(in the rows, 128 means zero)
Group, then class:
[ 73 118  65 138 140 151 117 122 125 133 106 164 128 147 165 101 177 109
 129  83  94 106  78 127 122 106 136 167 142 139  79 131  86  40 163  93
 110 142 162  92 103 136 140 171 108 164 125  90 143 126 111 140 101 148
  41 161 126 142 138  97 124 126 148 109]  (93):gako
[103 140 135 119 143 176  64 113 123 139 121 182  94 150 173 100 138 105
 131 143  95 124 105 123 133 136 110 148 112 127  74 110 139  83 155 105
 110 142 101 103 110 115 107 129 118 130 103  94 143 133 129 148 114 131
  63 132  76 145 148 105 110 104 170 108]  (93):guz
[ 86 120 116 117 152 144 119  85 128 130 124 192 111 125 146 108 168 149
 169 128 118  97 127 168 110 124 114 152 145 128 107 149 104  50 130  98
 103 171 116 129 134 139 142 111  81 134  88  75 124 130 142 128 110 146
  59 147 116 138 138 111 123 119 119 117]  (93):gako
[ 73 157 111 107 122 152 110  99  88 147 121 155 108 174 138  88 177 135
 124 110 102 104  66 105  91 119 132 152 151 151 100  83 113  40 126  68
 103 163 128 115  87 126 124 136  87 122 124 101 103 147 139 144 121 149
  43 136 143 135 166 142 104 123 106  98]  (93):guz
[110 131  49 114 113 138 136 105  77 130 110 142 127 181 125  74 140 101
  56 101 131 134  64 123 109  52 121 120 145 129  72  96 134  84 106  83
 141 142 162 126  85 151 103 105 103 132 125 148 122 148 141 146 136 137
 129 150 117 165  91 132 128 149 162 167]  (90):pinon
[ 72 144  74 139 135 179 159 102  69 149 114 118 123 143 105 122 119 107
  84 118 114 144  93 116 117  97 133 109 109 120 109 107 126  96 115  84
 214 148 144 134 103 128 121 101 115 143 123 165 160 161 169 152 122 137
 152 127 127 181 113 133 148 152 158 137]  (90):saf
[ 86 168  70 113 135 123 147  97  62 128 100 106 135 178 114 120 182 142
  61 104 129 137 104 122  71  82 151 209 175 130 135 102 102  28 110  30
 124 146 155 125  81 125 109 105  96 123 137 147 118 178 138 163 157 144
 142 110 134 151 117 130 131 145 103 155]  (90):saf
[ 82 142  81 112 123 122 144 115  77 160 114  99 140 154 120 146 140 135
 109 112 146 158 120 102 115 113 142 159 117 141 118  86 109  98 114  80
 123 132 135 136 140 125 115 104 122 143 134 175 139 156 191 135 120 143
 158 148 139 142 103 153 161 134 126 120]  (90):saf
[111 148  77 120 124 101 147 100  68 135  91 105 129 153 123 110 141 138
  71 127 187 146  97  79  75 101 124 131 109 135 129  70 118  77 111  74
 147 126 132 128  86 138  88 142 130 121 128 115 115 154 150 154 115 138
 148 134 109 154 136 135 154 123  98 142]  (90):saf
[100 121  82  95 121  88 134 107  87 119 101 130 124 200  96   4 182 105
  35  92 167 138 125 115  98 115 129 129 176 149  93  83 126  90 104  72
  85 149 177 122  84 104 118 136  98 113 139 153 114 158 129 144 115 174
 125 170 131 140 112 156 129 159  67 124]  (90):pinon
[100 156  73 132 135 106 162 120  84 165 122 106 146 128 144 146 118 128
  64  64 129 157  93 109 142 101 138 127 146 144 115  89 107 138 140 105
 150 137 133 108 115  99 119 100 157 122 124 172 138 141 167 157 116 136
 155 135 137 148 122 124 128 153 160 142]  (90):saf
[ 87  84 119 160 171 141 137 121 130 114 137 141 127 135 131 138 138 140
 180 129 122 128 134 131 152 134  83 123 143 136 134 151 105  82 138 104
 120 109 141 141 123 141 132 103  81 145  99  83 135 115 170 136 114 137
  84 153 109 132 134 110 119 113 133 110]  (93):gako
[100 144 131 141 192 139 162 131 135 169 128 124 139 109 160 170  94 108
 113 107 148 137 134 153 168 104 142 112 110 120 124  99 122 205 139 132
 166 119 121 136 115 126 134 145 138 130 115 152 149 143 201 139 112 128
 169 133 129 123 101 120 151 132 159 144]  (90):pinon
[109 112 167 146 151 103 141 116 105 134 131  95 124 150 146 119 131 144
  97 121 146 153 148 165 142 139 124  96 168 163 140 121  77 165 129 120
 116 104 135 140 131 139 159 122 141  91 131 148 138 175 189 124  99 147
 171 128 116 100 130 166 143 136  97  55]  (90):pinon

Group, then class:
[127 101 156 131 155 110  45 120 136  69 131 135 142 159  71 149 121  93
  90 161 139 161 167 147 128 101 102 136 185 136 116 122 144 145 184 175
 128 181 113 118  74 159 108  96 138  89  99 162  80  67 115  70 116  67
 153 170 131 100 111 163 137 122 103 186]  U:daf
[ 78 123 139  97 148 110  76 130 148 119 127 151 106 160  91 137 200 125
 103 140  97 177 190 173 156 131 139 106 180 120 122 100 125 117 125 227
  94 177 131 146 157 171 118 133 142 124 117 141 135  81 104 118 129 114
 108 167 118  94 116 132 130 102  42 122]  U:daf
[141 124 125  93 129 104 103 149 125 150 138 140 124 163 148 110 141 104
  94 149  84 178 143 161 154 132  93 119 159 144  89 103 135 125 148 159
 104 158 121 146 149 136 150 142 163  95  99 147 124 118 113 151 142  92
 138 239  96 102  93 145 151  97  85  98]  U:nomal
[147 114 125 122 106 124 144 113 132 122 133 115 132 115 155 105 124 163
 121 135 128 109 119 144 127 150 100 164 115  99  89 144 150 143 140 121
 123 110 110 162 118 108 118 192 134 143 123 129 150 124 122 164 146 123
 134 140 124 145 102 162 116 118 174  61]  W:Per
[144 156 130 145 135 120  99 151 107 128 128  82 118 112 125 106 143 120
  72 147 100 137 146 167 162 107  97 108 182  94 133  95 105 111 128 175
  85 145 161 138 140 149 122 139 184 141 138 165 155 122 117 151 141 107
 117 129 111  74  67 159 124 126 106 103]  U:Zokog
[121 107 118 136 118 125 117 158 133 143 116 158 124 155 105 119 125 103
  68 124 109 158 121 106 157 151 114 110 119 201 122 109 127 119 134 131
  64 149 138 104 139 153 149 129 135 134 113 132 129 135 127 145 159 124
 118 121 122  87 125 120 149 112 118 134]  U:nomal
[127 131 148 123 136 136 121 164 115  83 117 108  62  37 152 113 121 163
 150 179 152 119 168 202  85 128 123 143 145  61 142 105  92 120 126 161
 111 118  94 180  88  88 125 210 186 127 173 146 196 109 138 135  87  44
 136 126  89 133 145 164  48 133 164 149]  W:Per
[148 131 135 106 165  97 172 169 130 121 148 142 121 129 142 114 124 103
  78 142 105 166 160 170 131 110  68 134 178  88 102  95 134 130 135 149
  88 139 119 173 129 105 133 138 168 128 128 140 146  79 103 100  80 106
 121 149 103 105 125 163 121 100 104 122]  U:nomal
[115 130 140 129 121 109 135 162 107  89 126 102 128  75 196 110  93 160
 106 146 161 130 134 197 101  10  84 153 138  91 123 124  71 126 128 141
  75  95  82 229  84  73 145 169 200 161 170 128 206 100 127 111  86 124
 126 100  91 146 134 154  83 138 166 118]  W:Per
[109 142 118 131 161 108 105 102 135  90 147 112 121  94 131 137 161 118
  70 169 122 182 199 184 133 108  55 112 186  67  85  93 118 105 114 188
  65 168 125 144 147 139 123 170 174 127  96 182 138  71 126 212 116  50
 139 165  90  77  70 175 130 107  69 133]  U:daf
